Below is a small trained network, with its code and all its weights. Each question gives an input and a class and asks what happens when units are switched off, that is, made to give their printed mean instead of their output.

import numpy as np


def w(rows, s, z=0):
    codes = np.array(rows[::2]) - 128.0
    scale = np.full(codes.shape[1], s)
    scale[-1] = z or s
    return codes * scale


def f(y):
    return np.maximum(y, 0)


def log_softmax(a):
    a = a - a.max(-1, keepdims=True)
    return a - np.log(np.exp(a).sum(-1, keepdims=True))


def net(x, mask):
    res = np.array(x, float).reshape(1, 3) / 4 @ E
    y = f(res @ A[0][:, :-1].T + A[0][:, -1])
    res = res + np.where(mask, y, B[0][:, -1]) @ B[0][:, :-1]
    return log_softmax(res[-1] @ U[:, :-1].T + U[:, -1])


A, B = {}, {}
E = w([
[88,156,52,2],'x0',
[25,3,108,120],'x1',
[74,191,43,223],'x2',
],0.01)
A[0] = w([
[56,61,104,133,141],'neuron 1',
[152,93,190,54,72],'neuron 2',
[174,78,195,111,138],'neuron 3',
[243,165,128,87,115],'neuron 4',
[127,162,40,60,108],'neuron 5',
[162,175,104,124,107],'neuron 6',
[98,48,133,170,139],'neuron 7',
[100,32,97,104,94],'neuron 8',
[159,112,235,3,98],'neuron 9',
[120,139,2,208,89],'neuron 10',
[161,216,126,102,130],'neuron 11',
[81,194,17,183,98],'neuron 12',
[134,184,41,28,85],'neuron 13',
[121,152,146,98,253],'neuron 14',
[157,128,255,243,114],'neuron 15',
[175,159,151,131,96],'neuron 16',
[163,214,171,136,105],'neuron 17',
[174,109,74,53,135],'neuron 18',
[144,198,148,109,129],'neuron 19',
],0.013,0.015)
B[0] = w([
[142,143,130,82,197],'neuron 1',
[103,62,160,146,176],'neuron 2',
[114,124,123,184,191],'neuron 3',
[97,111,150,92,209],'neuron 4',
[172,105,62,162,202],'neuron 5',
[107,70,144,89,166],'neuron 6',
[143,141,99,88,186],'neuron 7',
[105,112,133,73,176],'neuron 8',
[90,83,148,175,225],'neuron 9',
[117,80,162,159,201],'neuron 10',
[109,122,138,102,207],'neuron 11',
[80,91,171,166,222],'neuron 12',
[178,97,85,121,215],'neuron 13',
[112,249,153,156,251],'neuron 14',
[187,117,93,124,228],'neuron 15',
[128,74,109,92,158],'neuron 16',
[132,115,119,87,190],'neuron 17',
[179,145,81,178,191],'neuron 18',
[108,125,135,84,184],'neuron 19',
],0.017,0.016)
U = w([
[95,99,164,211,84],'0',
[248,124,70,158,119],'1',
[106,131,136,15,60],'2',
[138,248,148,166,254],'3',
],0.019,0.0055)

Each question gives the input, the list of numbers given to net, and the class t.
The units are the neurons (one row each of A and B). Each row of codes is followed by its name. A weight is (code - 128) times the scale printed after its matrix; where a second scale follows, it is the last column's (A, B and U).
mask holds one flag per neuron, in row order. A switched-off neuron (its flag False) gives its mean, the last column of its row in B, instead of its output. The means were averaged over made-up inputs and are rounded, as every weight is.
A unit's drop is (log p(t) with every unit on - log p(t) with that unit switched off) / (log p(t) with every unit on - log p(t) with every unit switched off).
The circuit of an input: a set's keep is (log p(t) with only the set's units on - log p(t) with every unit switched off) / (log p(t) with every unit on - log p(t) with every unit switched off). Starting from the 12 units with the biggest drops (on a tie, the unit counted first), units are removed one at a time, each time the one whose removal leaves the highest keep (on an exact tie, the one counted first), for as long as the keep stays at least 0.8.
units of the circuit, in order: the units of the circuit, biggest drop first
top k neurons: the k neurons with the biggest drops, biggest first
drop when u is switched off: that unit's drop, to one decimal
input [-5,7,5], class 2: units of the circuit, in order => (neuron 7; neuron 1)
input [5,-5,6], class 0: top 2 neurons => (neuron 12; neuron 15)
input [-3,-1,1], class 3: top 2 neurons => (neuron 13; neuron 5)
input [6,1,-6], class 0: units of the circuit, in order => (neuron 9)
input [3,-3,3], class 3: units of the circuit, in order => (neuron 9; neuron 15; neuron 8)
input [2,-4,3], class 2: top 4 neurons => (neuron 9; neuron 3; neuron 6; neuron 18)
input [1,-6,-6], class 0: top 3 neurons => (neuron 9; neuron 3; neuron 1)
input [-3,3,-1], class 3: top 2 neurons => (neuron 13; neuron 5)
input [8,8,-6], class 1: top 2 neurons => (neuron 18; neuron 5)
input [5,-3,6], class 0: top 3 neurons => (neuron 12; neuron 15; neuron 10)
input [4,2,-4], class 0: top 3 neurons => (neuron 15; neuron 9; neuron 2)
input [6,3,5], class 1: top 3 neurons => (neuron 5; neuron 13; neuron 9)
input [-4,5,-1], class 2: top 4 neurons => (neuron 5; neuron 18; neuron 13; neuron 8)
input [4,-8,7], class 2: units of the circuit, in order => (neuron 6)
input [7,-5,-8], class 0: top 2 neurons => (neuron 9; neuron 2)
input [6,-3,8], class 0: drop when neuron 12 is switched off => 5.6
input [-4,0,-2], class 1: drop when neuron 14 is switched off => 0.3
input [6,5,-4], class 1: drop when neuron 18 is switched off => 0.5
